Below is a small trained network, with its code and all its weights. Each question gives an input and a target symbol and asks what happens when units are switched off, that is, made to give their printed mean instead of their output.

import numpy as np


def w(rows, s, z=0):
    codes = np.array(rows[::2]) - 128.0
    scale = np.full(codes.shape[1], s)
    scale[-1] = z or s
    return codes * scale


def f(y):
    return np.maximum(y, 0)


def softmax(a):
    e = np.exp(a - a.max(-1, keepdims=True))
    return e / e.sum(-1, keepdims=True)


def log_softmax(a):
    a = a - a.max(-1, keepdims=True)
    return a - np.log(np.exp(a).sum(-1, keepdims=True))


def net(x, mask):
    ids = ['αβγεζηθμξπστφψω'.index(c) for c in x.split()]
    T = len(ids)
    res = E[ids] + P[:T]
    r = res
    for j in range(2):
        rows = slice(2 * j, 2 * j + 2)
        q, k, v = (r @ M[0][rows].T for M in (Q, K, V))
        z = softmax(np.where(np.tri(T) > 0, q @ k.T / 2**0.5, -1e9)) @ v
        o = O[0][rows]
        res = res + np.where(mask[j], z, o[:, -1]) @ o[:, :-1]
    y = f(res @ A[0][:, :-1].T + A[0][:, -1])
    res = res + np.where(mask[2:14], y, B[0][:, -1]) @ B[0][:, :-1]
    return log_softmax(res[-1] @ U[:, :-1].T + U[:, -1])


Q, K, V, O, A, B = {}, {}, {}, {}, {}, {}
E = w([
[83,83,154],'α',
[131,128,137],'β',
[216,142,154],'γ',
[166,105,152],'ε',
[152,152,138],'ζ',
[141,152,102],'η',
[168,141,136],'θ',
[219,157,167],'μ',
[38,131,255],'ξ',
[194,100,108],'π',
[172,94,98],'σ',
[172,44,156],'τ',
[186,121,96],'φ',
[205,170,146],'ψ',
[175,23,88],'ω',
],0.014)
P = w([
[96,113,109],'0',
[74,210,91],'1',
[147,114,196],'2',
[89,250,84],'3',
[128,105,213],'4',
[119,254,110],'5',
[112,153,191],'6',
[112,192,151],'7',
[91,202,156],'8',
[85,132,172],'9',
[80,175,148],'10',
],0.0078)
Q[0] = w([
[135,194,242],'h1',
[152,118,13],'h1',
[168,156,4],'h2',
[78,179,134],'h2',
],0.013)
K[0] = w([
[65,180,182],'h1',
[179,161,64],'h1',
[76,96,254],'h2',
[180,44,79],'h2',
],0.011)
V[0] = w([
[206,73,73],'h1',
[104,170,186],'h1',
[94,236,27],'h2',
[9,133,156],'h2',
],0.011)
O[0] = w([
[32,253,143,6],'h1',
[117,60,82,246],'h1',
[69,224,3,104],'h2',
[162,1,54,19],'h2',
],0.011,0.0024)
A[0] = w([
[27,94,100,111],'n1',
[117,242,159,2],'n2',
[182,94,94,193],'n3',
[89,239,11,240],'n4',
[86,169,241,177],'n5',
[179,167,114,80],'n6',
[64,82,212,200],'n7',
[83,117,58,192],'n8',
[8,172,159,99],'n9',
[89,254,137,141],'n10',
[209,129,193,187],'n11',
[109,131,105,254],'n12',
],0.0087,0.0054)
B[0] = w([
[141,142,87,140],'n1',
[102,116,218,183],'n2',
[140,106,240,217],'n3',
[134,228,115,245],'n4',
[46,98,51,250],'n5',
[158,106,167,139],'n6',
[192,128,93,210],'n7',
[174,108,156,165],'n8',
[63,127,178,176],'n9',
[81,168,157,246],'n10',
[65,102,2,254],'n11',
[223,121,139,205],'n12',
],0.008,0.007)
U = w([
[163,105,144,238],'α',
[177,142,98,248],'β',
[88,113,153,157],'γ',
[106,127,63,136],'ε',
[157,155,88,42],'ζ',
[176,185,68,217],'η',
[125,143,106,74],'θ',
[89,124,121,56],'μ',
[123,111,156,1],'ξ',
[82,122,157,65],'π',
[100,130,143,65],'σ',
[54,102,1,139],'τ',
[107,143,166,126],'φ',
[112,141,132,54],'ψ',
[53,105,121,50],'ω',
],0.0087,0.0047)

Each question gives the input, a string of symbols that net reads in full, and the target symbol t.
The units are the heads (2 rows each of Q, K, V and O) and the neurons (one row each of A and B). Each row of codes is followed by its name. A weight is (code - 128) times the scale printed after its matrix; where a second scale follows, it is the last column's (O, A, B and U).
mask holds one flag per unit, heads first, then neurons. A switched-off unit (its flag False) gives its mean, the last column of its rows in O or B, instead of its output. The means were averaged over made-up inputs and are rounded, as every weight is.
A unit's drop is (log p(t) with every unit on - log p(t) with that unit switched off) / (log p(t) with every unit on - log p(t) with every unit switched off).
The circuit of an input: a set's keep is (log p(t) with only the set's units on - log p(t) with every unit switched off) / (log p(t) with every unit on - log p(t) with every unit switched off). Starting from the 12 units with the biggest drops (on a tie, the unit counted first), units are removed one at a time, each time the one whose removal leaves the highest keep (on an exact tie, the one counted first), for as long as the keep stays at least 0.8.
circuit, biggest first: the units of the circuit, biggest drop first
unit that matters most: the unit with the biggest drop
k most important neurons: the k neurons with the biggest drops, biggest first
heads that matter: for each layer, one digit per head in row order, 1 if its drop is at least 0.15 and else 0, layers parted by /
input ξ τ ω ζ φ π, target α: heads that matter : 01
input τ θ π η η ε π η η τ, target η: circuit, biggest first : h2, n4, h1, n5
input η μ π η ω, target η: circuit, biggest first : h2, n4, h1
input τ η π, target η: 2 most important neurons : n4, n3
input β η η, target η: circuit, biggest first : h2, n4, h1, n5
input σ ξ η, target α: circuit, biggest first : h1, n3, h2
input τ ξ η α π, target α: circuit, biggest first : h2, n3, h1
input β ξ η ζ θ τ φ, target α: 3 most important neurons : n3, n5, n4
input ω ε η ξ η ψ, target α: circuit, biggest first : h1, n3
input β ξ ξ φ ζ η α η, target α: circuit, biggest first : h2, n3, h1
input φ η γ, target η: circuit, biggest first : h2, n4
input η φ τ η α θ ξ τ τ μ γ, target α: circuit, biggest first : h1, n3
input π ξ π ψ, target α: circuit, biggest first : n3, h1, h2
input ξ η α β η α φ, target α: circuit, biggest first : h2, n3, h1
input γ φ ξ γ β π ξ ω π γ, target α: circuit, biggest first : h1
input η τ φ ξ α, target α: circuit, biggest first : h1, n3
input η τ ζ β μ ε ξ η σ, target α: circuit, biggest first : h2, n3
input γ ζ τ π, target τ: heads that matter : 11
input β φ φ η ε, target η: heads that matter : 01
input β τ τ σ, target τ: unit that matters most : h2
input π ξ β η η β β α ε, target α: heads that matter : 10
input η η ξ ω, target α: most important neuron : n3
input η ω τ ξ π φ τ σ μ, target α: heads that matter : 10
input π μ ξ θ β, target α: heads that matter : 10
input τ γ γ π η ξ φ α π ζ, target α: 4 most important neurons : n3, n5, n4, n10
input η σ ξ ε, target α: heads that matter : 11
input τ τ η, target τ: 2 most important neurons : n5, n11
